Below are the code and all the weights of a small trained network. Each question names an input and a class and asks about switching units off, where a switched-off unit gives its printed mean instead of its output.

import numpy as np


def w(rows, s, z=0):
    codes = np.array(rows[::2]) - 128.0
    scale = np.full(codes.shape[1], s)
    scale[-1] = z or s
    return codes * scale


def f(y):
    return np.maximum(y, 0)


def log_softmax(a):
    a = a - a.max(-1, keepdims=True)
    return a - np.log(np.exp(a).sum(-1, keepdims=True))


def net(x, mask):
    res = np.array(x, float).reshape(1, 7) / 4 @ E
    y = f(res @ A[0][:, :-1].T + A[0][:, -1])
    res = res + np.where(mask, y, B[0][:, -1]) @ B[0][:, :-1]
    return log_softmax(res[-1] @ U[:, :-1].T + U[:, -1])


A, B = {}, {}
E = w([
[106,127,124,191,142,116,110,178,215,136,91,66],'x0',
[111,168,113,200,175,130,132,127,49,55,205,197],'x1',
[42,145,55,43,72,217,101,45,179,131,194,130],'x2',
[162,127,124,229,164,115,128,122,125,106,123,81],'x3',
[94,138,67,186,108,153,139,89,126,125,184,138],'x4',
[138,136,151,152,151,246,104,74,159,107,78,72],'x5',
[37,231,134,151,190,105,201,171,127,168,185,161],'x6',
],0.011)
A[0] = w([
[107,102,139,105,71,250,118,91,113,194,197,128,117],'n1',
[171,99,136,83,127,45,159,166,115,186,129,189,163],'n2',
[191,98,164,101,74,39,149,206,105,142,32,158,176],'n3',
[145,94,24,86,67,255,88,22,170,106,178,139,125],'n4',
[226,65,186,209,155,160,106,132,201,110,9,55,177],'n5',
[50,203,73,153,222,139,171,142,181,201,187,173,112],'n6',
[174,110,132,241,216,101,152,152,60,53,129,233,104],'n7',
[167,102,146,82,56,97,172,121,180,103,90,194,251],'n8',
[133,136,175,137,156,91,159,186,145,83,181,186,66],'n9',
[89,183,81,183,208,113,166,108,78,100,185,196,254],'n10',
],0.0084,0.0029)
B[0] = w([
[155,128,105,56,90,111,159,129,151,82,129,151,200],'n1',
[57,47,173,164,124,71,119,86,84,194,143,139,190],'n2',
[114,73,148,150,143,176,48,193,77,166,165,173,211],'n3',
[67,101,28,96,89,142,155,64,148,83,112,124,250],'n4',
[209,179,84,68,234,218,149,184,139,170,81,78,243],'n5',
[59,255,175,144,92,62,206,175,132,129,89,134,219],'n6',
[215,62,131,198,138,121,101,112,116,25,185,76,213],'n7',
[70,65,124,80,149,147,73,153,228,168,187,128,184],'n8',
[129,100,159,140,110,114,136,159,75,115,134,123,171],'n9',
[154,136,161,172,107,53,144,100,121,82,98,121,224],'n10',
],0.0097,0.02)
U = w([
[91,31,156,141,127,92,86,205,92,254,168,170,4],'0',
[47,96,40,69,34,199,154,68,178,103,129,125,247],'1',
[195,91,149,245,142,98,145,149,94,49,173,94,72],'2',
[56,222,170,175,89,58,202,191,128,167,136,150,173],'3',
[172,133,80,126,226,245,139,197,137,210,58,59,117],'4',
],0.0084,0.0012)

Each question gives the input, the list of numbers given to net, and the class t.
The units are the neurons (one row each of A and B). Each row of codes is followed by its name. A weight is (code - 128) times the scale printed after its matrix; where a second scale follows, it is the last column's (A, B and U).
mask holds one flag per neuron, in row order. A switched-off neuron (its flag False) gives its mean, the last column of its row in B, instead of its output. The means were averaged over made-up inputs and are rounded, as every weight is.
A unit's drop is (log p(t) with every unit on - log p(t) with that unit switched off) / (log p(t) with every unit on - log p(t) with every unit switched off).
The circuit of an input: a set's keep is (log p(t) with only the set's units on - log p(t) with every unit switched off) / (log p(t) with every unit on - log p(t) with every unit switched off). Starting from all 10 units, units are removed one at a time, each time the one whose removal leaves the highest keep (on an exact tie, the one counted first), for as long as the keep stays at least 0.8.
units of the circuit, in order: the units of the circuit, biggest drop first
top k neurons: the k neurons with the biggest drops, biggest first
drop when u is switched off: that unit's drop, to one decimal
input [8,5,1,-3,4,-4,-1], class 3: units of the circuit, in order -> (n6)
input [7,1,-6,-4,4,-4,-2], class 0: top 3 neurons -> (n3; n10; n2)
input [5,-7,-8,0,-5,-8,-8], class 4: top 4 neurons -> (n5; n10; n9; n6)
input [1,5,4,1,6,1,2], class 3: top 2 neurons -> (n6; n10)
input [6,1,-7,-7,4,0,3], class 2: top 2 neurons -> (n7; n8)
input [2,3,-5,-7,3,-5,-2], class 0: top 2 neurons -> (n2; n3)
input [3,6,-3,-5,3,-3,5], class 2: top 3 neurons -> (n7; n10; n9)
input [1,4,-4,7,-5,5,-5], class 4: drop when n5 is switched off -> 2.2
input [-6,-8,0,-4,2,-8,-4], class 0: drop when n8 is switched off -> 0.0
input [4,-4,6,5,-3,3,-6], class 4: drop when n5 is switched off -> 6.2
